Below is a small trained network, with its code and all its weights. Each question gives an input and a class and asks what happens when units are switched off, that is, made to give their printed mean instead of their output.

import numpy as np


def w(rows, s, z=0):
    codes = np.array(rows[::2]) - 128.0
    scale = np.full(codes.shape[1], s)
    scale[-1] = z or s
    return codes * scale


def f(y):
    return np.maximum(y, 0)


def log_softmax(a):
    a = a - a.max(-1, keepdims=True)
    return a - np.log(np.exp(a).sum(-1, keepdims=True))


def net(x, mask):
    res = np.array(x, float).reshape(1, 8) / 4 @ E
    y = f(res @ A[0][:, :-1].T + A[0][:, -1])
    res = res + np.where(mask, y, B[0][:, -1]) @ B[0][:, :-1]
    return log_softmax(res[-1] @ U[:, :-1].T + U[:, -1])


A, B = {}, {}
E = w([
[169,179,55,78,55,179,47,104],'x0',
[250,75,170,217,175,144,70,47],'x1',
[111,220,69,237,92,194,202,92],'x2',
[140,129,140,132,83,97,149,66],'x3',
[32,131,124,106,185,150,77,78],'x4',
[116,45,37,107,166,128,161,118],'x5',
[172,184,110,56,254,124,173,119],'x6',
[121,113,155,79,133,210,171,150],'x7',
],0.007)
A[0] = w([
[22,139,131,139,176,170,82,58,126],'neuron 1',
[110,111,111,147,84,136,85,146,124],'neuron 2',
[103,147,190,147,143,121,151,135,102],'neuron 3',
[124,123,114,147,155,178,119,160,235],'neuron 4',
[134,72,64,116,146,120,160,116,84],'neuron 5',
[100,127,159,151,147,96,171,171,88],'neuron 6',
[128,197,80,180,154,25,92,134,204],'neuron 7',
[107,140,112,108,102,119,155,155,87],'neuron 8',
[57,142,121,68,108,55,141,125,80],'neuron 9',
[164,155,117,114,190,129,143,121,67],'neuron 10',
[218,122,96,135,85,103,177,212,121],'neuron 11',
[128,109,117,119,90,147,99,140,96],'neuron 12',
[154,151,102,112,149,120,140,136,85],'neuron 13',
[162,79,169,85,121,120,125,171,123],'neuron 14',
[133,131,146,145,159,180,99,164,203],'neuron 15',
[107,93,100,111,130,123,126,142,116],'neuron 16',
[110,105,159,74,118,100,112,56,139],'neuron 17',
[129,141,170,102,132,89,69,161,121],'neuron 18',
[153,84,108,145,149,141,119,49,80],'neuron 19',
[137,121,141,143,136,112,154,141,178],'neuron 20',
[124,90,50,112,118,129,141,90,152],'neuron 21',
[140,116,176,101,123,248,163,130,142],'neuron 22',
[187,94,165,180,160,183,106,114,33],'neuron 23',
[121,115,111,144,156,135,132,166,194],'neuron 24',
[110,109,158,163,91,116,140,140,172],'neuron 25',
[95,83,148,129,72,158,134,159,62],'neuron 26',
[135,115,176,82,95,160,190,65,150],'neuron 27',
[120,143,110,143,121,159,137,104,78],'neuron 28',
[113,131,133,71,87,138,162,109,133],'neuron 29',
[109,106,142,150,132,111,137,140,93],'neuron 30',
[86,164,90,115,108,86,160,148,102],'neuron 31',
[107,85,137,165,109,123,87,140,60],'neuron 32',
[171,211,133,72,176,98,164,95,117],'neuron 33',
[163,120,119,123,111,109,143,136,254],'neuron 34',
[83,115,75,124,124,115,167,183,111],'neuron 35',
[172,192,73,85,92,162,53,121,84],'neuron 36',
[99,114,154,176,162,117,151,147,82],'neuron 37',
[98,48,56,148,111,129,144,125,88],'neuron 38',
[121,192,129,168,137,159,148,114,56],'neuron 39',
[124,216,207,109,111,109,99,135,160],'neuron 40',
[103,104,170,181,165,99,159,95,92],'neuron 41',
[112,101,172,153,75,143,117,104,111],'neuron 42',
[154,153,135,132,114,146,159,128,107],'neuron 43',
[109,169,185,150,102,142,93,143,155],'neuron 44',
[85,134,140,105,146,143,96,82,79],'neuron 45',
[100,180,109,194,150,161,165,105,82],'neuron 46',
[112,133,84,205,114,167,161,148,67],'neuron 47',
],0.013,0.0057)
B[0] = w([
[114,243,125,158,87,104,154,74,230],'neuron 1',
[124,108,74,112,119,157,130,109,198],'neuron 2',
[165,100,135,121,119,134,155,106,170],'neuron 3',
[111,91,119,176,94,80,109,114,216],'neuron 4',
[178,123,142,113,163,80,188,142,186],'neuron 5',
[167,106,158,126,81,165,122,96,180],'neuron 6',
[28,76,130,147,190,178,132,98,229],'neuron 7',
[141,157,136,137,127,161,92,149,176],'neuron 8',
[128,126,144,140,122,167,82,152,210],'neuron 9',
[144,123,68,105,108,152,111,144,180],'neuron 10',
[105,255,150,140,120,111,153,79,226],'neuron 11',
[139,112,116,115,111,142,136,113,173],'neuron 12',
[143,130,97,116,115,139,112,107,157],'neuron 13',
[94,127,141,76,120,69,101,139,206],'neuron 14',
[101,114,134,190,99,113,124,137,200],'neuron 15',
[133,132,135,131,145,108,132,138,171],'neuron 16',
[80,112,146,122,102,85,110,141,191],'neuron 17',
[102,116,144,84,138,80,120,160,197],'neuron 18',
[137,142,158,154,125,174,80,190,201],'neuron 19',
[124,118,121,152,98,133,132,99,174],'neuron 20',
[158,107,164,165,140,75,174,138,212],'neuron 21',
[54,80,131,134,195,180,137,82,221],'neuron 22',
[166,197,158,122,135,183,86,205,209],'neuron 23',
[129,97,120,162,96,100,136,118,184],'neuron 24',
[131,119,77,143,105,121,130,115,199],'neuron 25',
[140,141,81,104,139,150,114,125,187],'neuron 26',
[69,86,117,163,151,134,126,114,189],'neuron 27',
[127,117,141,94,133,113,121,147,167],'neuron 28',
[131,119,147,155,134,151,100,141,189],'neuron 29',
[137,107,127,119,102,143,138,120,151],'neuron 30',
[137,128,157,150,129,174,80,153,201],'neuron 31',
[123,139,87,97,128,167,114,132,169],'neuron 32',
[160,118,2,112,100,148,130,130,220],'neuron 33',
[66,131,138,183,96,98,117,110,213],'neuron 34',
[152,135,149,150,136,146,106,154,210],'neuron 35',
[154,50,197,124,69,166,151,84,255],'neuron 36',
[143,100,146,108,97,160,133,95,169],'neuron 37',
[175,126,92,124,179,95,181,131,203],'neuron 38',
[115,111,153,79,139,76,107,168,191],'neuron 39',
[198,136,142,169,170,81,178,160,224],'neuron 40',
[137,105,153,129,98,158,137,99,185],'neuron 41',
[147,127,58,124,131,137,123,140,192],'neuron 42',
[117,144,123,116,135,82,123,122,169],'neuron 43',
[167,125,101,152,178,86,179,141,205],'neuron 44',
[132,192,130,119,119,119,146,110,167],'neuron 45',
[112,109,155,62,128,58,100,174,220],'neuron 46',
[116,123,134,60,120,94,83,155,215],'neuron 47',
],0.02,0.0089)
U = w([
[91,123,156,10,106,51,104,165,55],'0',
[162,159,163,169,129,181,79,207,66],'1',
[183,78,193,68,51,169,190,61,93],'2',
[140,124,2,107,100,130,133,138,116],'3',
[88,225,139,136,94,94,158,86,163],'4',
[176,109,129,174,176,73,200,170,138],'5',
[87,98,115,196,99,82,122,146,252],'6',
[36,86,121,166,175,132,134,117,151],'7',
],0.0098,0.0033)

Each question gives the input, the list of numbers given to net, and the class t.
The units are the neurons (one row each of A and B). Each row of codes is followed by its name. A weight is (code - 128) times the scale printed after its matrix; where a second scale follows, it is the last column's (A, B and U).
mask holds one flag per neuron, in row order. A switched-off neuron (its flag False) gives its mean, the last column of its row in B, instead of its output. The means were averaged over made-up inputs and are rounded, as every weight is.
A unit's drop is (log p(t) with every unit on - log p(t) with that unit switched off) / (log p(t) with every unit on - log p(t) with every unit switched off).
The circuit of an input: a set's keep is (log p(t) with only the set's units on - log p(t) with every unit switched off) / (log p(t) with every unit on - log p(t) with every unit switched off). Starting from the 12 units with the biggest drops (on a tie, the unit counted first), units are removed one at a time, each time the one whose removal leaves the highest keep (on an exact tie, the one counted first), for as long as the keep stays at least 0.8.
circuit, biggest first: the units of the circuit, biggest drop first
most important unit: the unit with the biggest drop
top k neurons: the k neurons with the biggest drops, biggest first
drop when u is switched off: that unit's drop, to one decimal
input [-6,0,-7,3,8,6,-7,-7], class 4: circuit, biggest first : neuron 1
input [-8,3,8,8,6,-3,-1,-8], class 0: top 2 neurons : neuron 46; neuron 39
input [1,6,7,-5,-6,-2,-1,7], class 0: circuit, biggest first : neuron 47; neuron 46
input [8,-2,-5,-4,-5,1,-8,6], class 2: top 3 neurons : neuron 36; neuron 33; neuron 12
input [8,2,0,-5,-4,-3,-3,7], class 2: top 2 neurons : neuron 36; neuron 7
input [-2,-7,-7,5,-2,-6,8,-7], class 3: top 2 neurons : neuron 33; neuron 46
input [5,-6,1,-7,6,4,8,1], class 3: top 2 neurons : neuron 33; neuron 10
input [3,-4,-1,-7,-3,7,-5,-7], class 5: top 2 neurons : neuron 38; neuron 21
input [7,3,-7,-5,4,4,-7,-5], class 0: top 3 neurons : neuron 18; neuron 17; neuron 33
input [-7,6,7,-2,-4,-2,-6,-6], class 0: top 2 neurons : neuron 47; neuron 46
input [1,6,3,-7,7,2,-8,1], class 3: circuit, biggest first : neuron 42; neuron 32
input [-5,8,-8,-2,2,-4,4,-8], class 0: top 3 neurons : neuron 18; neuron 14; neuron 17
input [-7,7,3,-6,7,3,-4,-2], class 1: top 4 neurons : neuron 23; neuron 19; neuron 36; neuron 11
input [-4,5,-8,-7,-6,2,-1,6], class 0: most important unit : neuron 14
input [6,-4,-4,-2,-4,-6,-4,6], class 2: top 3 neurons : neuron 36; neuron 7; neuron 12
input [7,0,-7,-6,2,8,2,6], class 5: top 2 neurons : neuron 5; neuron 21
input [6,7,8,-3,1,-3,-1,3], class 0: top 2 neurons : neuron 46; neuron 39
input [7,7,6,6,0,0,5,8], class 7: top 2 neurons : neuron 22; neuron 27
input [-4,-4,2,4,-4,2,2,2], class 1: circuit, biggest first : neuron 31; neuron 35
input [8,-3,-3,-7,4,8,-4,6], class 2: most important unit : neuron 36
input [-4,1,-3,-2,-2,3,-5,5], class 3: circuit, biggest first : neuron 36; neuron 26; neuron 21
input [5,7,1,5,2,-5,4,6], class 1: drop when neuron 19 is switched off : 0.3
input [-1,2,8,-3,0,5,7,7], class 0: drop when neuron 39 is switched off : 0.2
input [4,-7,2,0,-6,-4,4,3], class 1: drop when neuron 31 is switched off : 0.4
input [2,3,-5,2,-8,-6,-2,-6], class 4: drop when neuron 11 is switched off : 1.1
